Here are made-up elements, facts about them, and rows of numbers that follow some of those facts. Name the element behind each unnamed row.

There are 2 kinds of fact about the elements: Δ, β.
Δ: is directly part of; β: refers to
Δ(befim, pigren); Δ(beres, gazalum); Δ(bigur, fodrube); Δ(bizotak, skuzem); Δ(bobrazul, droska); Δ(boflik, sulak)
Δ(bretri, sulak); Δ(brimal, ripu); Δ(briro, ritri); Δ(broklo, sulak); Δ(brurur, ritri); Δ(buga, grasu)
Δ(bugrel, flimur); Δ(buti, gazalum); Δ(dazo, tovos); Δ(ditak, droska); Δ(doflus, ruvul); Δ(dozolal, rudron)
Δ(dreflus, skuzem); Δ(drega, flimur); Δ(dribran, ruvul); Δ(drike, rudron); Δ(drila, tovos); Δ(driste, ritri)
Δ(druplis, zepla); Δ(dugrol, tovos); Δ(fista, flimur); Δ(flaklu, ditak); Δ(flavik, skuzem); Δ(flimur, kabratrak)
Δ(flofles, tovos); Δ(flonem, fodrube); Δ(fogum, toge); Δ(fulil, tovos); Δ(gazalum, fodrube); Δ(gedu, grasu)
Δ(giflen, tovos); Δ(giklol, zafa); Δ(gobek, fodrube); Δ(goplum, toge); Δ(gosta, zerem); Δ(gostam, zerem)
Δ(gragis, ripu); Δ(greku, fodrube); Δ(greplibro, ripu); Δ(grole, ripu); Δ(grotrafla, pigren); Δ(grukluke, ditak)
Δ(guskos, flimur); Δ(kesi, ditak); Δ(kiros, sulak); Δ(kisa, pigren); Δ(kladrugi, toge); Δ(klenor, toge)
Δ(klesi, toge); Δ(klevan, ritri); Δ(klifastol, sulak); Δ(klifos, tovos); Δ(kliklal, peklem); Δ(klirin, sulak)
Δ(klonok, peklem); Δ(koston, flonem); Δ(legil, skuzem); Δ(lestak, zafa); Δ(lidris, flonem); Δ(lipu, toge)
Δ(lofal, zafa); Δ(loflu, zepla); Δ(loplas, flonem); Δ(losa, tovos); Δ(lutror, grasu); Δ(madobrin, grasu)
Δ(magek, zafa); Δ(mastel, zafa); Δ(mokon, ripu); Δ(mozin, tovos); Δ(mubam, flimur); Δ(muze, kabratrak)
Δ(nago, zepla); Δ(nagres, flonem); Δ(ninir, ripu); Δ(nivastur, zerem); Δ(nobrol, toge); Δ(nograr, gazalum)
Δ(nugrem, kabratrak); Δ(peklem, zepla); Δ(pevin, zafa); Δ(pider, flonem); Δ(pigren, droska); Δ(pinus, peklem)
Δ(pipus, peklem); Δ(pletun, ruvul); Δ(plimam, tovos); Δ(plitis, flimur); Δ(ploda, ripu); Δ(putiril, kabratrak)
Δ(replitre, ritri); Δ(rezik, ditak); Δ(ridren, sulak); Δ(ripu, fodrube); Δ(ritri, grasu); Δ(rudron, kabratrak)
Δ(ruklom, ditak); Δ(ruskas, ritri); Δ(ruvitra, toge); Δ(ruvul, mastel); Δ(segu, kabratrak); Δ(skadan, kabratrak)
Δ(skageklem, skuzem); Δ(skestas, skuzem); Δ(skikin, gazalum); Δ(skitror, pigren); Δ(skuflal, ruvul); Δ(sotra, ditak)
Δ(stabok, ripu); Δ(stupal, peklem); Δ(sulak, zafa); Δ(tasi, droska); Δ(tidum, ruvul); Δ(toge, zafa)
Δ(tovos, skuzem); Δ(tribrul, gazalum); Δ(triskun, gazalum); Δ(trograston, peklem); Δ(troplu, zepla); Δ(truligur, ripu)
Δ(trumil, droska); Δ(tubur, gazalum); Δ(vagru, ditak); Δ(vanis, ruvul); Δ(veru, flonem); Δ(voskal, toge)
Δ(vuzon, ritri); Δ(zafli, peklem); Δ(zazuk, ditak); Δ(zepibru, toge); Δ(zepla, skuzem); Δ(zerem, droska)
Δ(zeses, peklem); Δ(zeva, tovos); Δ(zezal, zerem); Δ(zilir, ruvul); Δ(zokim, zafa); Δ(zoklu, zafa)
Δ(zoske, flimur); Δ(zoskor, kabratrak); Δ(zutrolim, pigren); β(beres, flofles); β(bigur, skestas); β(bizotak, vanis)
β(bobrazul, klifos); β(boflik, mokon); β(bretri, dugrol); β(brimal, ruvitra); β(briro, drila); β(broklo, fista)
β(brurur, stabok); β(buga, sotra); β(bugrel, nograr); β(buti, tribrul); β(dazo, tovos); β(doflus, zepla)
β(dozolal, nivastur); β(dreflus, mubam); β(drike, zeses); β(drila, doflus); β(driste, legil); β(droska, kisa)
β(druplis, triskun); β(dugrol, pinus); β(fista, vagru); β(flaklu, sulak); β(flavik, brimal); β(flofles, bigur)
β(flonem, plimam); β(fodrube, flavik); β(fogum, beres); β(gobek, segu); β(goplum, guskos); β(gosta, ninir)
β(greku, lofal); β(greplibro, flonem); β(grole, putiril); β(grukluke, nobrol); β(guskos, ridren); β(kabratrak, kladrugi)
β(kesi, zokim); β(kisa, drike); β(kladrugi, bugrel); β(klenor, zerem); β(klesi, veru); β(klifastol, gosta)
β(klifos, drega); β(kliklal, boflik); β(klirin, zazuk); β(klonok, zafa); β(koston, loplas); β(legil, grole)
β(lidris, flaklu); β(lofal, fulil); β(loflu, vuzon); β(loplas, pipus); β(losa, voskal); β(madobrin, zutrolim)
β(magek, peklem); β(mokon, pletun); β(mozin, driste); β(mubam, broklo); β(muze, ruskas); β(ninir, giflen)
β(nivastur, loflu); β(nobrol, zepibru); β(nograr, ploda); β(nugrem, fogum); β(peklem, dozolal); β(pevin, tubur)
β(pider, pigren); β(pigren, magek); β(pinus, giklol); β(pipus, kliklal); β(pletun, ripu); β(plimam, droska)
β(putiril, skikin); β(replitre, bobrazul); β(ridren, fodrube); β(ruklom, goplum); β(ruskas, skadan); β(ruvitra, muze)
β(ruvul, zilir); β(segu, skageklem); β(skadan, gedu); β(skageklem, klirin); β(skestas, greku); β(skitror, brurur)
β(skuflal, befim); β(skuzem, pevin); β(sotra, truligur); β(stabok, ruvul); β(sulak, bretri); β(tasi, klesi)
β(tidum, klonok); β(toge, klifastol); β(tovos, replitre); β(tribrul, koston); β(triskun, tasi); β(trograston, greplibro)
β(troplu, buti); β(truligur, skitror); β(trumil, klenor); β(tubur, mastel); β(vagru, zeva); β(vanis, briro)
β(veru, gobek); β(voskal, zoske); β(vuzon, zezal); β(zafa, druplis); β(zafli, trograston); β(zazuk, skuflal)
β(zepibru, pider); β(zepla, mozin); β(zerem, dazo); β(zeses, zoklu); β(zezal, kesi); β(zilir, nugrem)
β(zokim, zafli); β(zoklu, troplu); β(zoske, ruklom); β(zutrolim, losa)

Some rows with their names:
kisa: [ -2  -2  -6  -1   0  -5   2  -2   3   3   0   3  -3   1  -1  -1   0   0
   4   4   0   2   0   5   1  -2   0 -11  -1   7   2  -4   3  -1   0   3
   0  -2   0   2 -17  -4   2   0   1   2  -2  -3   2]
mastel: [ -3  -2  -3  -1  -3   5  -3   2   3  -4  -6  -5   6  10   7   6   1  11
   2  -3  -3  11   1   1  -9  -2  -4  13  13   2  -7   4  -8  -5  -4   2
   0  -7  -2   7 -22   0   5  -8   1  -1   1 -17   0]
zoskor: [ 1  0 -2  0 -1 -1  2 -3  0  1  0 -1 -1  1 -4  0  1  2 -1  1  0 -1  0 -2
  0  0  0  0  1  0  0 -2 -2  0  0  0  0 -2  1  0  6  0 -2  2  0  0 -1  1
 -2]
tasi: [ 3 -1 -4  1 -2 -1 -2 -3 -1  1  0  2  6 -3  2  1 -1  1  2  6  3  0  2  2
  5  1  0 -5 -4  3 -1 -1  0  2  0 -4  1  2 -1  0  2 -1  0  5  0  0  0 -1
  1]
drila: [ 7  0  6  0  2 -1  2 -1  0 -1  2  1  0 -5 -1 -2 -1 -1 -3  3  2 -2 -2  3
  0  0  1 -3 -4  2 -2 -2  2  3  2  1 -1  3  1  0  3  0  1 -4 -1 -1 -1  9
  1]
tovos: [  7  -2   7  -2   4   2   2   0   2  -5  -3  -2   7   4   3  -2   0  12
  -4   4  -1   7  -4   3  -6  -3  -2   8  10   2  -9  -1  -7   0  -3   1
   0  -2   1   5  -7  -1  12 -13   1  -4  -1   2   2]
dugrol: [-1  0  4 -1  0 -1  1 -3 -1  0  0  1  0 -1 -2 -1  0 -1 -1  3  0 -3 -1  2
 -2  0  0 -2  1  3 -2  0  0  2  0  1 -1  0  1  4  0  1  0 -6 -2 -1  0  5
  0]
pinus: [-2  0  1  0  0  1  0  1 -1 -1  2  1 -2  0 -3 -1  2 -1  2 -1 -1  1  0 -3
  0 -1  0 -6 -2 -1  2  1  4  0 -1  5 -1  1  4 -2  1  1 -2  3 -1  0  0 -1
  0]
klifos: [  0  -2   3  -3  -1  -2   4  -1   2  -2  -1   1   7   4   2   0   3  10
   0   1  -3   3  -3   2  -7  -3   0   4   9  -2  -2   0  -4   0  -1  -2
   1  -4   4   1   5   2   8 -12  -3  -4   0  -1   0]
doflus: [ 6  0  2  1 -1 -1  1  2  0  0  0  2 -3 -4  2  0 -2  0 -1 -2  1  1  0  1
  2  0  2 -1 -4 -2  2  0  1  1  2  0  0  2 -1 -1  3  0  0 -1  0  1 -1  3
 -2]
gosta: [ -4   2  -3   2   2   0  -4  -3  -2   3   3   0  -1  -4  -7   1  -2 -13
   0   2   2  -8   1   1   3   2   1 -10  -8   7   2   1   3   0   0   1
  -1   6  -3   1  -6   0  -8   5   1   3   0   6   2]
loflu: [-5  2  5  2 -1  4  4 -2 -3  0 -2  0  3  4  1 -2  2 -3 -1  4 -6 -1 -1 -2
  0 -1 -1 -6 -5  1  0  2  1 -2  0  1 -1  4  1  1 -1  5  0  5  0  0 -1 -5
  0]
klevan: [ 2  2 -2  0  2  1 -1 -1  0  2  0  0  0  3  1 -2 -1 -2  2 -1 -2  1 -2 -2
  5  2  0  0  1  2  3 -1 -2  1 -1 -1 -1  0  0  0  6  1  0 -2 -1 -1  1  0
 -2]
fogum: [ -2   0  -2   0  -7   2  -1  -2   1   0  -3   0   1   1   3   4   0   2
   2   0  -1   1   2   0  -4   1   0   2   0   3   0   4  -1  -1   0  -2
   0  -2  -1   3 -11   1  -2   0  -2   0   0  -7  -2]
putiril: [ 1  1  0  0  5 -3  3  0  1  1  3  0 -5 -1 -4 -1  0 -2 -2 -2  1 -4 -1 -4
 -3  0  1  1 -5  1  1 -2  1  0  2  2  0 -1  1 -3  9  1 -1  0  0  0 -1  5
 -4]
plitis: [ 0  1 -3  0  1 -1  3 -3  0  0 -1 -1 -3  2 -5  0  2 -1 -1  0  0 -1  1 -2
 -2  0  0  2  0  0 -1 -2 -2  0  1  0  0 -2  2 -1  8 -1 -3  4 -1  1 -1  2
 -3]
befim: [-16  -3   0   1  12  -5   3   0   1   2   6  -3  -6   7  -8   2   0 -16
  -2 -13  -4  -7  -3  -1 -10  -2  -1   8   6   3   6   1   4  -7  -2   8
  -1  -3   2   3 -13   7  -3 -19   0   0   2  -4   3]
guskos: [11  0  1 -1  3 -2  7  3  1  1  3  2 -4 -4 -1 -3  1  1 -4 -3  1 -2 -2 -4
 -1 -1  3  5 -3 -6  2 -6 -1  0  3 -2  1 -2  2 -5 14  1  4  4  1 -1 -2  7
 -3]

Which element is each row?
No name comes twice in this set of rows, the named rows included.
[ 0  1 -2  1  0  5  3  0 -2  4 -1  1  1  4  2 -2 -1 -5  1  2 -7 -2 -4  0
  6  1 -1 -3 -2  6  5  1 -2 -1  0 -2 -1  2 -1  2  2  3  1  3  0  1  0 -5
 -2] | vuzon
[ -9  -1  -2  -2   9  -4 -16   5   2  -7   4  -6  -4  -4  -2   2   0   1
  -2  -8  14   2   3  -6 -10   3   1  14   9  -6  -7   4   3   1  -3   0
  -2  -3  -3  -1   3  -5  -2  -9   3  -1   6   8   2] | ripu
[17 -1  0 -1  0  0  7  4  1  1  5  3 -7 -5 -5 -3  3 -3 -6 -7  0 -7 -1 -4
  2 -2  3  8  2 -6  1 -9 -2  0  4 -3  2 -2  1 -7 -1 -1  2  9 -1 -3 -2  9
  0] | zoske
[ 28  -2   1  -2  -5   7   2   7   0   2   5   7  -8  -8   1  -5   1  -3
  -5  -6  -3  -7  -1  -1  10  -1   3   7   7  -5   4 -11  -4   3   2  -4
   2   2   2  -8 -19  -4   3  14  -2  -5  -1  11   6] | madobrin
[ 14   1  -1   1  -6   6  -4   1   1  -4  -5  -1   6  -6  12   1  -3  12
   2   7   5  11   3   1   5   2   0  -5  -7   2  -8   3  -5   2   1  -3
   0   3  -7   3 -11  -4   1  12   3   1  -2  -1  -2] | zafa
[  1   0   3   2  -1   2  -3   0   1  -2  -2  -6  -3   3   3   2  -2   5
   0  -3  -1   9   2   5   4   1  -2   4   4  -2  -5   2  -5  -1  -3   5
   0   0  -4   4 -19  -4  -2  -2   4   2   0   0   3] | ruvul
[ -8  -2  -3  -2  -1  -3   4   0   1   4  -6   3  -6   2   3  -4  -1   0
   3   5  -2  -2  -1   2   2  -1  -1  -8   2   6   4  -2   4  -3   2  -1
  -1  -1   1   0 -12  -5   4   6   1   3  -2  -7   1] | greplibro
[ 0  2  2  1 -4  2 -2 -3 -3  0  0  1 -2 -3 -5 -1  0 -4  0  4  1 -3  2  3
  4  2  0 -9 -4  2 -1  0  2  3  0  4 -1  4  0  2 -4 -3 -6  8  0  1  0  8
  3] | dreflus
[  3  -3  -2   2   9   1  -3   0   2   0   3  -2   6   0   1   2  -2  -2
  -2   1   2   1  -1   0   1  -2  -1   1  -3   4  -5  -2   0  -2  -3  -2
   2   3  -3   0 -10  -1   3   0   5   0   0  -4   5] | ditak
[ -2   0   0   1  -4   1   7   0   0   3  -5   1  -2   3   2  -1  -1  -1
   1   1  -6   0   0   4   2  -1   0  -7  -2   5   3   0   1  -3   1   2
   0   0  -1   2 -14   1   1   2   0   2  -3  -7  -1] | zokim

The same elements again, as new rows of numbers:
Known rows:
ninir: [  9   7   2   0 -11 -12  11   8 -37   8  -6 -11  -5   4]
lestak: [-14  -9   1 -12  -7  -5 -22  -8  31  15  14   2  14  10]
lofal: [ -5  -3  -2   5 -10   5   4   2 -29   5 -11  -7  -2   7]
skuzem: [  1   6   1   7  -7  -2  11   3 -15   3  -8  -8 -12   0]
tovos: [ -1  10   4   9 -12  -2  10   4 -12   2  -5  -8 -20  -2]
flofles: [ -4   5   2   2 -18  21   3  -8 -43  10 -22  -5 -26  10]
kiros: [-16 -12   1 -11  -8  -5 -25  -7  33  14  17   3  16   9]
briro: [ -7  15  -7  14  -6  -2  24   2 -10   1 -21 -16  -6  20]
boflik: [ -1  -9   1  14  -7  -4   4   4 -41   2  -2 -15  -2   3]
doflus: [  1 -10  -4  12 -12   4   1  10 -21   4  -4  -4   6   2]
nugrem: [ -1  -6  -6  -3 -11  22  13 -10 -70   7 -34  -6 -11  15]
muze: [  6   6  -3   7 -17 -17  14   8 -27 -10 -31  -6 -10 -11]
peklem: [  4  17  -2   1  10   4  -3   9  16   7  -3   0 -15 -11]
beres: [  8   1   0  -5 -18  14   9  -2 -82  15 -29  -8  -9  19]
bobrazul: [  0   2   1   8  -6  -1  16   3 -13   2 -10  -7  -1   3]
bizotak: [  2   7   2   8  -9  -3   9   3 -13   4  -8  -7 -15   1]
replitre: [ -6  15  -7  14  -4  -2  23   1 -15   1 -22 -16  -6  19]
mubam: [  2   0  -5   4  -1  -5  19   1 -34  -6 -15 -10 -10  -6]

Rows to name:
No name comes twice in this set of rows, the named rows included.
[  4   1  -1  -2 -14  12  11  -2 -65  12 -25  -8  -8  16] | bigur
[ 12   2   3   5 -11 -14  14   8 -56   8  -6 -16  -7   6] | mokon
[ -2  18  -7  14 -14 -11  20   5 -14  -4 -36 -14  -6  13] | ruskas
[  2  15   0  -2  -1 -10  11  13 -27   5  -4 -10  -5  -2] | pider
[  1   4   5  17 -11  -1  43   9  34   3  16  -4  -6  15] | tasi
[ -1 -11  -3  12 -10   4   3  10  -6   6   6  -4   6   4] | skuflal
[ 11   7   3  12 -26 -20  16  10  -9  -9 -36   1   5  -9] | ruklom
[ -4   9  -4   9  -6   0  18   1 -21   3 -18 -14  -7  12] | buga
[ -2  18  -2   0  15   2  -5   8  14   5   1  -3 -13 -13] | loflu
[  4  14   5  10 -23 -12   5   8  -6  -4 -17  -5 -25 -12] | losa
[  1  -7  -2   8  17 -12  11  -2 -61  -2  -2 -23  -6  -6] | drike
[  1  -1   2   7  -6   5  19  -1 -22   4 -15  -4   5   8] | sotra
[  1 -11   1  14   5 -10   1   1 -56   4   3 -22  -1   2] | zoklu

